Below is a small trained network, with its code and all its weights. Each question gives an input and a class and asks what happens when units are switched off, that is, made to give their printed mean instead of their output.

import numpy as np


def w(rows, s, z=0):
    codes = np.array(rows[::2]) - 128.0
    scale = np.full(codes.shape[1], s)
    scale[-1] = z or s
    return codes * scale


def norm(h):
    return h / np.sqrt((h * h).mean(-1, keepdims=True) + 1e-5)


def f(y):
    return y / 2 * (1 + np.tanh(0.7978845608 * (y + 0.044715 * y**3)))


def log_softmax(a):
    a = a - a.max(-1, keepdims=True)
    return a - np.log(np.exp(a).sum(-1, keepdims=True))


def net(x, mask):
    res = np.array(x, float).reshape(1, 3) / 4 @ E
    u = 0
    for l in range(3):
        y = f(norm(res) @ A[l][:, :-1].T + A[l][:, -1])
        res = res + np.where(mask[u : u + 7], y, B[l][:, -1]) @ B[l][:, :-1]
        u += 7
    return log_softmax(norm(res)[-1] @ U[:, :-1].T + U[:, -1])


A, B = {}, {}
E = w([
[120,80,95,3,63,149,108],'x0',
[146,192,89,150,197,235,146],'x1',
[97,117,73,116,98,72,212],'x2',
],0.012)
A[0] = w([
[80,136,193,243,84,34,85,118],'L0N1',
[182,145,136,183,220,169,167,105],'L0N2',
[106,87,226,114,121,196,31,255],'L0N3',
[119,120,121,221,77,87,72,107],'L0N4',
[182,74,70,61,165,100,200,137],'L0N5',
[108,2,126,85,87,151,93,134],'L0N6',
[177,50,119,166,30,98,61,197],'L0N7',
],0.0077,0.0034)
B[0] = w([
[168,143,122,157,73,254,168,218],'L0N1',
[90,171,137,162,123,85,44,203],'L0N2',
[193,106,138,93,145,125,51,255],'L0N3',
[184,122,57,91,72,175,71,158],'L0N4',
[144,124,228,123,122,151,186,180],'L0N5',
[29,116,143,124,117,98,124,219],'L0N6',
[190,114,194,214,177,85,135,215],'L0N7',
],0.0094,0.0067)
A[1] = w([
[118,125,73,111,222,225,114,176],'L1N1',
[162,115,135,63,150,89,147,3],'L1N2',
[68,80,59,55,89,128,198,134],'L1N3',
[123,54,217,41,174,102,143,90],'L1N4',
[20,240,68,77,135,95,196,165],'L1N5',
[135,122,72,1,196,193,152,93],'L1N6',
[118,166,108,205,167,61,107,178],'L1N7',
],0.0081,0.003)
B[1] = w([
[91,73,78,9,95,54,151,244],'L1N1',
[110,158,227,178,162,75,156,123],'L1N2',
[124,155,209,162,227,180,111,224],'L1N3',
[152,106,84,127,121,61,44,252],'L1N4',
[205,17,158,236,196,158,99,237],'L1N5',
[47,115,130,112,122,255,60,210],'L1N6',
[144,95,122,116,177,112,158,204],'L1N7',
],0.0084,0.0042)
A[2] = w([
[182,152,107,112,123,188,71,153],'L2N1',
[161,125,165,101,178,128,92,157],'L2N2',
[166,108,146,173,161,116,185,174],'L2N3',
[210,154,158,140,76,131,180,87],'L2N4',
[118,99,137,82,169,88,160,105],'L2N5',
[75,67,136,127,71,137,214,253],'L2N6',
[153,152,80,167,126,102,249,178],'L2N7',
],0.012,0.0031)
B[2] = w([
[88,129,135,153,97,106,173,255],'L2N1',
[114,165,78,146,110,144,188,242],'L2N2',
[138,100,92,74,105,116,62,235],'L2N3',
[150,205,153,120,85,186,140,189],'L2N4',
[91,139,160,215,101,99,151,152],'L2N5',
[89,202,141,155,165,127,224,213],'L2N6',
[163,93,130,8,124,87,187,222],'L2N7',
],0.014,0.006)
U = w([
[225,170,153,217,42,169,94,139],'0',
[199,176,162,42,72,107,247,177],'1',
[162,67,188,105,69,18,20,18],'2',
[59,99,197,172,135,24,202,186],'3',
[111,235,60,196,202,116,97,159],'4',
[221,48,40,84,211,90,154,160],'5',
[67,121,62,41,83,160,67,168],'6',
[68,91,166,135,223,212,201,6],'7',
],0.015,0.002)

Each question gives the input, the list of numbers given to net, and the class t.
The units are the neurons (one row each of A and B). Each row of codes is followed by its name. A weight is (code - 128) times the scale printed after its matrix; where a second scale follows, it is the last column's (A, B and U).
mask holds one flag per neuron, layer by layer. A switched-off neuron (its flag False) gives its mean, the last column of its row in B, instead of its output. The means were averaged over made-up inputs and are rounded, as every weight is.
A unit's drop is (log p(t) with every unit on - log p(t) with that unit switched off) / (log p(t) with every unit on - log p(t) with every unit switched off).
The circuit of an input: a set's keep is (log p(t) with only the set's units on - log p(t) with every unit switched off) / (log p(t) with every unit on - log p(t) with every unit switched off). Starting from the 12 units with the biggest drops (on a tie, the unit counted first), units are removed one at a time, each time the one whose removal leaves the highest keep (on an exact tie, the one counted first), for as long as the keep stays at least 0.8.
circuit, biggest first: the units of the circuit, biggest drop first
unit that matters most: the unit with the biggest drop
k most important neurons: the k neurons with the biggest drops, biggest first
k most important neurons of layer l: the k neurons of layer l with the biggest drops, biggest first
drop of u: that unit's drop, to one decimal
input [-7,-1,5], class 1: circuit, biggest first => L0N1; L2N7
input [-5,-1,0], class 0: circuit, biggest first => L0N1
input [3,0,4], class 3: 2 most important neurons => L0N5; L0N1
input [-2,0,3], class 1: 2 most important neurons => L0N1; L0N6
input [-4,3,1], class 5: circuit, biggest first => L1N7; L2N3
input [0,1,-4], class 4: 2 most important neurons of layer 2 => L2N2; L2N7
input [4,-2,0], class 2: 3 most important neurons => L1N4; L2N6; L2N1
input [-5,-2,0], class 0: 2 most important neurons => L0N4; L0N1
input [5,-5,1], class 3: 2 most important neurons => L0N6; L2N3
input [-1,2,5], class 5: 3 most important neurons => L1N5; L0N1; L0N7
input [-2,-5,1], class 1: 2 most important neurons of layer 0 => L0N3; L0N2
input [-8,5,2], class 5: 2 most important neurons => L2N7; L1N7
input [1,0,6], class 3: 2 most important neurons of layer 1 => L1N3; L1N4
input [-1,2,3], class 5: unit that matters most => L1N5
input [-1,1,4], class 5: 3 most important neurons of layer 0 => L0N1; L0N7; L0N3
input [-8,-1,0], class 0: 2 most important neurons of layer 2 => L2N6; L2N2
input [-2,1,-2], class 4: 2 most important neurons => L0N2; L2N7
input [4,5,1], class 7: 2 most important neurons => L0N3; L2N3
input [3,-5,2], class 3: 2 most important neurons of layer 0 => L0N3; L0N6
input [7,1,3], class 7: unit that matters most => L1N3
input [-4,-3,2], class 1: drop of L2N7 => 0.1
input [6,-2,-1], class 2: drop of L1N4 => 1.9
input [-1,5,4], class 5: drop of L1N5 => 0.3
